Rows are numbered. After the first five, each row is followed by the numbers of the four nearest rows among all rows above it, by straight-line distance, nearest first.
In the rows, 128 means zero.
1: [125 117 116 131 150 113 150 130 124 120 110 137 163 121 118 110 130 131
 123 111 109 133 119 127 111 132 152 124 131 144 114 106 143 135 110 134
 136 142 121 137 112 141 144 127 115 125 134 125 158 135 104 168 129 125
 128 139 110 126 122 121 142 137 105 110  93 109 150 126 100 123 149 155
 143 142 129 130 135 128 136 125]
2: [117 148 128 148  85 152 149 105  98 126 139 137 141 145 120 145 155 111
 127 117 123 133 124  93 130 121 131 123 147 123 124   1 129 133 127 120
 135 116 132 140 111 140 123 130 139 152 131 128 125 135  64 147 116 129
 150 123  99 119 132 115 131 132 107 125 144 117 136 146 127 137 101 136
 125 128 131 122 126 133 139 137]
3: [113 157 150  93 113 145  87 133  59 119 106 135 145 135 112 125 135 123
 153 124 144 163 134 126 148 151 151 133 118 135 143 128 130 132 125 116
 115 114 137 122 137  90 131 113 130  47 136 144 133 116  98 175 135 136
 137 131  92 114 126 106 130 117 135 108 152 111 176 128 118 118 138 132
 191 132 140 119 146 139 130 124]
4: [151 140 116 168 101 150 170 145 108 145 150 126 131 157 167 144 123 114
 113 142 104 135 132 141 117 154 109 139 105 100 115 255 139  97 117 100
 128 124 141 135 132 135 135 135 116 254 111 131  71 131 105 105 107 123
 140 138 139 130 145 133 149 143 172 150 164 124 110 125 157 126 112 129
 160 145 109 102 100 123 123 204]
5: [102 125 142 110 120 117  94 153 103 133 112 140 107 124 100 139 135 115
 140  92 131 144 142 111 154 123 126 137 139  79 137   1 133 149 136 143
 100 108 126 113 118  87 126 129 124   1 135 138 152 132 154 187 141 139
 133 118 136 123 122 120 120 104 115 131 124 123 152 116 107 136 136 132
 101 135 113 153 153 133 137  71]
6: [118 131 128 141  98 107  85 158 104 173  93 124 201 127 104 134 134 114
 135 133  92 142 159 122 120 135 125 127 122  85 126 124 149 113 114 122
 119 107 100 129 109 232 118 118 117 129 126 158 162 144   3 130 119 119
 123 118  75  88 107 133 178 123 142 121 115  93 119 123  99 211 119 164
 196 145 146 130 100 138 175 117]	1 2 3 4
7: [152 121 141 164 140 138 102 147 104 143 139 120 115 118 127 123 127 129
 129 130 112 121 126 134 107 122 121 130 147  76 133 205 132 127 136 133
 121 119 117 125 136  88 110 124 134 118 111 151 116 110 134 127 136 126
 109 110 155 115 150 110 141 126 114 128 112 102 133 118 131 131 122 118
 105 123 142 129 117 129 136 148]	1 3 4 2
8: [119 138 128 116 128 120 172 131 129 131 148 147 146 130 141 122 132 136
 124 116 101 114 111 118 114 130 134 130 118 131 137   1 115 119 117 136
 125 118 115 114 124 148 115 153 131 154 136 119 131 132 117 162 145 131
 128 124 142 138 124  91 126 159 130 129 125 133 164 139 120  84 121 144
  50 140 111 121 132 115 119 114]	2 1 5 7
9: [143 145 126 129 132 123 122 124  91  98 121 130 131 136 106 114 148 129
 139 140 136 156 107 145 128 117 124 130 126 150 130 232 118 137 117 130
 133 116 133 141 151 113 143 147 138 136 140 133 139 125 125 147 130 147
 120 130 136 131 145 118 140 129 140 120 127 130 155 125 123 128 135 113
 106 124 134 130 138 119 124 145]	7 1 3 4
10: [131 134 152 121 111 117 113 155 103 134 125 126 150 130 113 127 120 128
 110 131 140 155 139 124 120 161 129 126 131 118 117 165 129 118 121 125
 123 105 125 131 126 116 134 123 110  82 117 137 133 135 101 161 138 142
 123 127 130 132 146 118 114 119 147 132 154 137 161 131 114 128 128 127
 150 136 117 123 143 128 148 126]	3 9 1 7
11: [149 127 120 157 111 131 151 121  89 140  93 113 131 126 112 144 132 133
 133 145 127 146 125 107 138 133 111 136 118  90 137   1 123 131 124 134
 118 126 143 134 111 125 155 117 114 156 114 155 100 107  26 141 121 115
 125  99 140 139 134 122 128 133 124 128 159 116  97 109 146 149  89 105
 128 113 134 137 109 127 130 169]	2 8 1 10
12: [144 135 122 137 150 124 123 132 104 158 138 138 156 121  85 127 146 127
 138 126 115 141 149 132 119 140 125 121 117 128 119  28 127 121 117 140
 134 127 136 135 128 165 100 131 124  96 132 136 141 118  83 144 135 105
 140 114 126 126 128 131 138 136 150 144 117 115 125 149 140 153 120 126
 119 145 135 101 119 138 154 120]	2 1 8 11
13: [113 140 126 110 116 122 159 136 103 132 139 118 146 131 128 107 125 139
 126 116 121 131 111 126 116 134 121 130 138 116 130   1 116 132 142 143
 129 126 118 116 116 142 117 138 137 126 121 126 123 145  81 168 115 142
 122 125 147 135 118 113 112 135 121 122 110 127 150 148 127 105 120 127
  88 131 124  99 114 122 132 123]	8 2 12 1
14: [153 130 130  99 171 120 125 147 107 162 133 127 180 134  82 129 138 129
 139  90 125 160 122 125 114 135 159 134 132 142 127   1 131 120 117 154
 135 122 136 137 137 172 112 121 141  70 125 133 141 136 129 142 130 118
 118 118 133 119 114 125 123 125 138 137 117 119 130 163 137 120 127 111
 106 127 132 128 133 125 126 123]	12 13 8 1
15: [106 121 138 144 150 134 137 151 127 164 148 133 157 134 106 123 139 140
 102 135 120 139 136 110 121 137 121 132 114 163 125 136 118 127 154 139
 132 129 138 126 147  47 155 125 133 107 131 150 110 144 133 120 116 128
 117 129 123 152 142 165 125 126 162 122 139 125 153 140 118 127 129 142
 167 140 135 126 127 139 138 129]	10 1 9 7
16: [138 137 150 156 153 142 166 124 147 134 115 125 123 135 160 115 150 128
 112 103 138 114 127 127  76 153 105 120 116 118 105 164 107 109 127 138
 127 129 140 143 119 138 109 135 122 255 130 124 100 113 102  68 110 170
 124 107 121 144 135 134 119 120 120 142 107 131 127 130 114 135 110 124
 150 139 117 128 118 139 132 189]	4 7 9 1
17: [145 165 124 122 157 136 137 148  95 168 110 114 170 150  81 130 144 119
 120 125  86 171 124 141 112 145 133 130 132 124 126  30 143 132 120 147
 135 130 121 137 111 173 156 125 120  99 122 149  99 119  78 128 120 111
 130  97 156 121 124 138 125 115 163 132 120 126 109 126 159 158 104 109
 128 135 134 125 129 128 130 159]	12 14 11 13
18: [139 155 136 122 130 110 142 124  91 149 123 137 153 139 101 113 150 133
 131 117 112 152 108 128 139 156 128 143 140 105 128   1 126 124 109 158
 138 130 128 130 125 143 136 141 142 117 127 160 106 123  99 170 125 105
 136 114 142 130 135 113 119 136 131 135 149 123 142 166 133 131 106 131
 120 126 138 123 101 125 113 146]	13 12 17 14
19: [147 148 158 131  89 137 101 140  82 130 125 125 111 156 114 131 135 145
 130 100 119 145 121 112 129 134 128 134 133 118 129 219 124 153 128 139
 134 140 152 132 141 175 126 148 118 105 128 134 125 141  77 122 128 144
 133 128 137 126 132 148 129 140 135 142 147 140 187 132 119 135 126 129
 174 131 156 126 103 145 114 155]	10 9 7 3
20: [157  93 130 111  97 111 107 133 124 121 144 121 104 116 108 120 147 100
 143 141 124 105  95 131 130 110 126 125 154  59 124 183 122 120  92 115
 122 124 124 113 139 167 117 123 132 147 105 148 138  90 117 122 134 118
 112 132 162  84 157 126 162 120 111 121  91 115 110 146 144 161 116 131
  86 137 118 138 144 133 134 161]	7 9 10 1
21: [144 137 156 145 102 135 128 114 125 124 121 109 138 148 103 130 138 129
 125 123 110 138 143 128 114 127 129 125 115  76 137 116 141 134 127 131
 133 112 110 103 131  92 132 125 125 135 135 143 108 117  83 132 133 143
 132 144 151 130 140 144 135 125 133 102 133 126 128 133 137 156 106 146
 135 130 133 123 129 141 135 143]	10 7 15 1
22: [140 147 114  89 149 115 112 138  98 183 128 122 176 119  87  96 133 129
 130 109 120 149 143 120 117 143 148 148 115 150 129   1 129 116 129 144
 121 138 108 127 109 166 114 138 151 100 128 143 132 114 125 156 131 119
 123 125 128 123 123 107 132 106 153 109 112 106 133 160 123 124 154 118
 125 122 132 118 120 107 152 110]	14 12 18 13
23: [129 135 123 165 151 139 105 152 121 132 150 120 142 132 124 121 136 131
  98 116 137 152 147 124  97 138 134 134 107 108 105 135 133 119 147 132
 137 126 118 132 121  69 142 105 149 130 132 159 128 120 143 120 128 128
 124 124 139 139 131 146 121 126 115 142 131 130 132 149 146 127 114 122
 134 145 124 115 142 139 119 133]	15 21 7 10
24: [152 153 129 115 147 126 140 153 114 148 113 126 155 125 106 122 140 126
 132 129 111 150 135 110 116 143 125 112 124 138 108  56 126 126 121 147
 129 132 128 120 128 162 144 149 150  79 110 123 120 114 105 156 129 141
 116 134 143 127 129 147 136 126 156 134 120 137 129 133 153 134 118 110
 107 134 139 127 124 137 119 139]	12 17 14 18
25: [140 132 146 126 166 134 119 133 104 140 116 115 185 134  88 141 136 133
 117 128 128 144 147 118  99 145 145 131 142 131 117  73 121 123 141 145
 122 132 114 139 149  35 137 123 131  76 136 155 152 112 122 135 112 123
 109 112  95 168 113 145 121 125 121 138 132 101 157 136 136 130 110 138
 223 131 130 147 139 138 125 144]	15 23 3 10
26: [130 125 128 122 116 144 120 124 125 131 142 119 115 137 109 127 136 122
 125 130 123 133 111 142 113 131 118 119 123  95 138 163 126 131 121 143
 134 127 116 133 129 103 130 129 124 127 121 154 117 119 131 130 120 121
 135 121 157 128 129 114 127 133 140 129 115 131 122 116 156 140 118 112
 100 137 119 133 148 123 122 140]	7 21 23 9
27: [149 147 147 107 146 129 165 142  93 165 146 139 171 125  57 105 151 118
 133  84 125 166 137 132 100 158 138 139 134 111 113  27 132 113  95 157
 134 136 138 145 124 167 146 122 138  64 114 168 135 103 106 182 161 147
 127 122 170 132 150 101 139 122 134 146 106 128 149 169 136  99 102 127
 114 141 122 131 129 133 159 159]	14 18 24 12
28: [142 123 133 168 168 135  84 131 113 138 129 135 118 135 158 147 137 132
 126  87 123 165 151 120 110 150 133 141 133  87 124 137 119 145 136 137
 131 130 145 123 138  86 139 133 144 134 107 158 131 121 139 139 140 113
 162 108 144 127 128 103 129 142 108 126 133 105 137 132 121 131 136 124
 111 145 127 127 126 126 103 124]	23 7 26 21
29: [146 152 123 153 112 140 127 113  76 163 142 149 161 129 144 129 129 119
 132 118 126 137 118 102 153 125 141 137 125 111 127   1 111 124 117 126
 138 125 143 138 125 155 125 122 112 154 111 129  86 136  65 123 125 103
 130 135 152 128 115 113 139 121 161 128 165 138 132 135 165 150 106 107
  93 120 127 115 110 109 143 150]	2 11 18 12
30: [125 143 128 124 106 110 100 146 101 105 122 139 129 152 115 143 150 121
 128 140 140 154 113 122 127 113 134 148 120 157 109 178 134 147 131 139
 127 102 127 126 121 110 136 104 110  78 125 137 146 124  99 172 130 134
 134 138 136 133 126  92 127 147 122 126 168 113 162 122 123 136 138 140
 137 119 131 136 134 146 131 141]	10 9 3 26
31: [162 174 153 138 111 140 104 127  79 135 127 119 111 161  95 114 140 137
 138 107 103 150 132 120 114 162 134 141 151 121 126 224 129 123 114 126
 135 139 129 128 117 144 133 154 107 113 123 149 124 138  75 134 129 162
 144 148 114 148 137 116 123 145 132 121 130 149 163 152 118 125 123 119
 165 130 144 119 118 149 126 162]	19 10 9 30
32: [160 114 135 176 149 153 136 123 147 142 112 121 129 128 150 166 139 123
 121  76 120 176 169 131 132 112 140 148 112  79 137  55 136 141 150 149
 138 134 138 128 135  39 161 125 121 114 126 117 137 151 117 124 143 126
 135 125 133 145 113 148 104 137 118 109 163  89 164 116 136 121 139 120
 128 140 126 145 131 126 107 124]	28 23 21 15
33: [126 136 140 143 112 129 125 119 124 142 119 136 153 136  95 137 133 119
 135 114 121 148 139 115 112 126 142 125 138 108 141  79 131 126 146 130
 112 117 130 121 117  82 135 118 123 116 123 143 133 127 119 110 128 134
 132 121 138 149 124 145 118 122 132 136 142 125 136 136 131 157 118 120
 151 122 138 125 129 139 138 149]	21 23 15 26
34: [137 161 138  99 123 129 115 126  68 100 142 152 165 148  56 121 125 138
 148 137 145 157 119 128 122 136 105 144 129 192 108 255 132 131 132 131
 142 136 129 128 131  96 144 129 123 107 143 137 145 119  69 147 127 153
 108 133 101 138 152  56 135 157 119 100 140 124 149 123  90 111 153 127
 138 126 133 134 138 134 121 169]	9 30 31 10
35: [154 151 142 158 152 150 159 128 155 121 154 112 105 140 150 122 137 132
 120  81 125 114 105 143  91 155 124 110 136  91 138 113 136 119  98 137
 146 136 128 136 132 151 133 139 126 217 123 124 112 127  80  69 114 160
 117 125 159 163 136 154 118 139 134 126 137 124 126 156 155 142 103 119
 150 137 140 135 115 132 127 163]	16 21 26 33
36: [123 141 134 132  90 116 150 142 126 163 151 146 141 127 177 105 135 147
 125 112  89 124 101 136 135 124 141 127 119 117 137   1 120 130 116 170
 117 114 107 117 120 153  74 141 151 157 134 127 114 159 128 171 109 105
 141 138 145 134 115  88 116 152 148 116 143 122 173 156 127  62 139 120
  23 126 114 130 126 100 113  85]	8 13 18 29
37: [143 150 145 145 108 121 104 121  90 161 135 132 143 123 153 126 127 139
 127 146 126 123 120 127 157 156 129 146 132 112 130   1 120 112 123 132
 142 139 122 144 123 162 123 115 140 146 145 147 134 154  68 149 121 110
 145 117  93 143 117  87 130 128 117 141 172 125 146 171 120 134 123 105
 129 121 122 100  97  94 133  87]	18 2 29 13
38: [123 109 130 140 140 130 114 171 110 131 143 119 149 123 100 128 136 128
 121 126 123 159 130 137 119 132 117 131 134  94 102 188 120 125 123 142
 126 116 119 133 129  92 118 135 137 121 132 160 124 110 159 114 115 137
 131 123 148 125 132 125 154 120 108 125 118 112 126 148 127 128 148 121
 105 125 122 128 121 130 110 154]	7 26 23 9
39: [133 105 161 110  96 135 148 108 108 135  88 117 151 134  59 109 146 118
 129 120  93 127 137 130 128 105 141 134 111  84 115  50 126 141 115 130
 112 122 121 118 122 110 121 113 106 104 124 127 150  99  85 167 129 118
 133 112 115 138 132 120 135 121 137 130  99 124 123 123 136 157 101 145
 176 140 128 134 145 133 155 166]	33 21 12 1
40: [101 110 134 119  97 109 138 132 143 154 136 132 153 115 163 100 140 125
 120 118 119 106 120 134 122 150 147 132 121 114 140   1 127 107 116 132
 135 107 105 131 106 157 110 144 116 157 133 110 149 149 103 191 114 138
 133 141 101 122 122  82 145 155 127 139 128 114 196 153  87  99 152 178
 102 132 112 108 118 108 132  95]	8 13 36 37
41: [115 141 121 133  79 111 161 125 138 167 144 134 123 130 168 125 141 119
 126 126 129 126 136 122 119 116 150 128 111 109 105   1 103 110 135 141
 109 124 118 118 117 158 112 114 120 164 122 102 112 163  85 129 125 125
 151 141 154 111 121 118 136 133 153 111 130 116 143 128 137 118 122 152
  35 134 135 111 119 108 119 139]	8 13 36 29
42: [145 111 149 120 111 124 109 138 113 135 150 126 119 120 105 118 127 141
 108 130 120 136 105 130 116 137 122 112 128 128 113 159 135 113 127 126
 134 126 130 112 128 158 128 128 132 136 151 154 147 120 166 105 115 120
 122 113 118 120 133 109 146 113 129 133  99 103 114 131 156 140 140 126
 124 137 119 127 140 136 120 134]	26 38 7 23
43: [109 125 127 135 112 150 161 137  96 152  98 146 156 143 104 120 128 103
 124 156 117 141 127 130 126 152 147 124 137  96 137 149 144 109 116 141
 143 123 112 138 123 129 155 119 121 134 119 154 131 125  12 166 135 144
 114 126 114 118 119 130 125 124 124 106 130 104 133 113 129 146 110 153
 159 125 131 137 130 153 145 163]	21 10 1 33
44: [132 125 138 110 118 130 151 128 113 145  95 129 155 146  44 112 150 116
 111 152 102 126 150 132 110 127 125 132 143 123 118  72 132 120 132 136
 116 123 108 131 137  75 147 121 121  98 125 132 140 113 107 139 139 125
 115 106 117 129 157 137 136 120 148 133 109 124 136 150 143 151 118 141
 208 123 138 130 146 164 138 170]	39 33 25 21
45: [113 142 163 107 111 136 117 139 112 102 124 134 151 156  85 124 131 119
 107 110 137 147 126 126 141 162 123 131 122 181 124 128 114 146 127 143
 142 147 164 146 107 129 129 126 136 117 120 147 115 137 138 130 109 157
 129 129 129 155 147 120 114 127 127 117 152 138 145 145 118 140 138 176
 177 129 115 134 150 122 125 104]	10 15 30 33
46: [127 121 139 115 145 104 117 130 109 131 149 123 140 111  93 118 142 125
 120 150 117 122 112 112 100 151 117 143 141 118 128 210 119 135 127 131
 140 108 134 132 131 148 135 127 156 123 124 163 130  94 182 130 110 132
 130 129 155 120 146 118 153 109 118 141  96 133 119 151 135 160 111 126
 133 131 137 131 124 145 154 144]	42 38 26 7
47: [108 118 111 166 184 126 103 180 127 154 166 141 119 134 183 142 129 139
 124 146 135 166 137 144 106 142 140 123 130 148 125 222 125 151 165 122
 138 113 121 126 147  35 144 128 145 125 139 144 109 135 188  76 117 112
 136 119 146 137 130 174 139 132 125 140 147 118 139 148 105  89 132 108
  97 139 142 124 120 113 107 108]	23 38 15 28
48: [159 145 145 161 156 167 162 150 154 143 123 111 141 146 161 132 129 129
 113 106 113 104 159 138 121 173 140 113 132  98 126  90 140 107 105 124
 110 144 153 139 143 133 130 135 136 225 117 136  92 118 122 124 116 148
 133 113 135 154 136 162 132 124 102 140 147  98 157 141 151 163 109 127
 242 135 137 121  94 144 146 164]	35 16 33 21
49: [170 125 160 108  99 115 143 118 121 131 107 126 126 131  95 133 147 106
 106  96 129 129 133 124 125 118 132 148 112  85 122  90 129 138 108 121
 142 119 139 140 116 120 111 134 127 139 122 151 147 110 113 128 125 134
 134 142 127  93 127  83 118 121 114 108 108 120 135 117 142 156 134 143
 128 134 114 131 136 136 135 164]	21 39 26 33
50: [149 138 118 144 146 131 139 128 111 155 123 129 160 134  98 130 138 122
 122 121 103 158 134 115 135 147 117 114 142 121 150  35 134 124 119 148
 123 142 131 117 121 157 144 115 151 118 132 144 127 145 120 129 131 130
 118 111 153 125 111 158 131 122 149 123 131 127 115 136 152 128 121 105
 103 130 136 124 113 144 148 154]	24 17 12 18
51: [139 136 150 150 112 131 134 133 141 123 107 149 131 136 134 148 126 126
 129  85 110 166 159 112 129 135 124 137 113 101 119  72 129 134 131 144
 125 138 117 140 140  82 142 120 157 109 139 123 126 136 121 124 134 153
 137  94 127 150 122 133 110 137 134 109 147 108 138 121 145 127 136 127
 147 113 121 123 146 114 120 117]	33 32 21 23
52: [124 122 140 112  82 125 118 154 102 138 111 123 148 126 139 112 111 134
 131 123 131 154 140 137 137 140 128 130 115  89 118 147 118 119 127 133
 126 100 124 126 145  85 133 127 113  99 136 142 127 116 119 163 115 121
 128 129 132 109 125 112 147 112 147 135 140 119 125 133 126 134 126 109
 124 118 103 105 130 116 127 122]	10 26 38 21
53: [132 127 144 121 124 134 190 125 124 131 127 123 151 126 128 109 157 112
 135 126 145 141 110 121 113 147 133 140 148 133 125   1 120 126 107 134
 132 129 131 144 135 108 108 121 132 129 125 147 112 126  99 185 125 146
 132 132 181 134 125 108 124 125  94 129 142 139 171 159 141  87  93 135
  63 120 109 118 123 150 123 171]	13 8 18 2
54: [136 138 141  74 153 133 162 141 128 174 131 120 161 135 114 120 152 127
 123  93 111 135 114 141 116 140 142 147 146 115 127   1 112 122 145 145
 110 135 136 112 119 140  97 150 163 101 122 123 121 123 133 187 128 139
 144 135 147 129 142 106 107 128 139 150 114 130 164 155 122  93 122 142
  65 113 127 121 134 115 129 106]	13 8 14 22
55: [141 131 128 129 151 124 156 128  83 141 126 123 148 134  86 128 149 133
 127 120  97 141 126 120 110 123 128 126 136 136 129   1 129 141 122 146
 136 123 135 125 133 153 152 120 119 106 120 152 119 134  94 152 145 102
 127 117 133 134 121 131 115 125 114 126 136 116 122 128 121 125 103 114
 125 136 144 118 110 132 130 172]	18 50 17 12
56: [142 151 134 112 104 142  94 130  66 125 144 136 122 164  82 110 135 132
 125 108 112 153 134 123 121 140 132 131 140 142 121 220 135 139 121 131
 138 116 126 124 154 122 129 137 125  89 106 129 126 119  90 132 138 152
 121 136 129 122 144 118 122 129 146 124 138 130 175 129 134 128 124 118
 154 140 130 118 135 147 130 164]	31 19 10 9
57: [141 136 146 116 100 122 156 150 104 114  73 141 174 136  21 112 159 133
 130 170 108 110 144 114 149 124 128 139 136 141 135  58 131 131 118 134
 126 125 111 127 123  75 136 125  96  96 132 147 143 109  88 146 121 118
 122 137  96 148 133 135 127 130 131 130  88 135 110 122 133 167 107 159
 241 134 123 134 168 142 141 160]	44 39 25 33
58: [ 88 156 130 130 118 126 154 160 122 119  95 131 190 151  39 124 142 140
 112 127 111 134 145 110 108 152 121 140 140 161 128  29 126 139 126 152
 127 128  97 128 107  43 148 124 114  51 131 157 135 110  92 154 128 140
 122 143 112 201 109 144 108 121 165  98 139 143 175 165 110 147 121 143
 255 104 108 131 153 158 135 132]	25 57 44 33
59: [126 149 126 153  78 125 124 116 150 139 155 107 129 154 116 131 139 124
 118  69 129 153 120 141 127 141 136 123 108  86 121 138 122 127 137 149
 124 119 143 129 115 116 132 113 123 118 133 140 135 130 128 136 112 147
 149 127 165 126 137 123 117 118 135 111 133 134 112 126 119 135 127 124
  83 129 117 117 135 132 124 129]	26 21 52 33
60: [139 130 133 119 130 108 113 146 102 158 131 128 147 117 111 120 131 117
 126 114 107 133 107 120 130 130 140 127 125 137 130   1 151 130 137 143
 129 125 123 119 115 195 116 120 134 132 137 128 131 132 102 153 133 109
 149 134 130 127 148 130 135 105 140 123 125 117 134 149 123 102 139 137
 122 143 130 117 117  89 130 102]	22 12 13 14
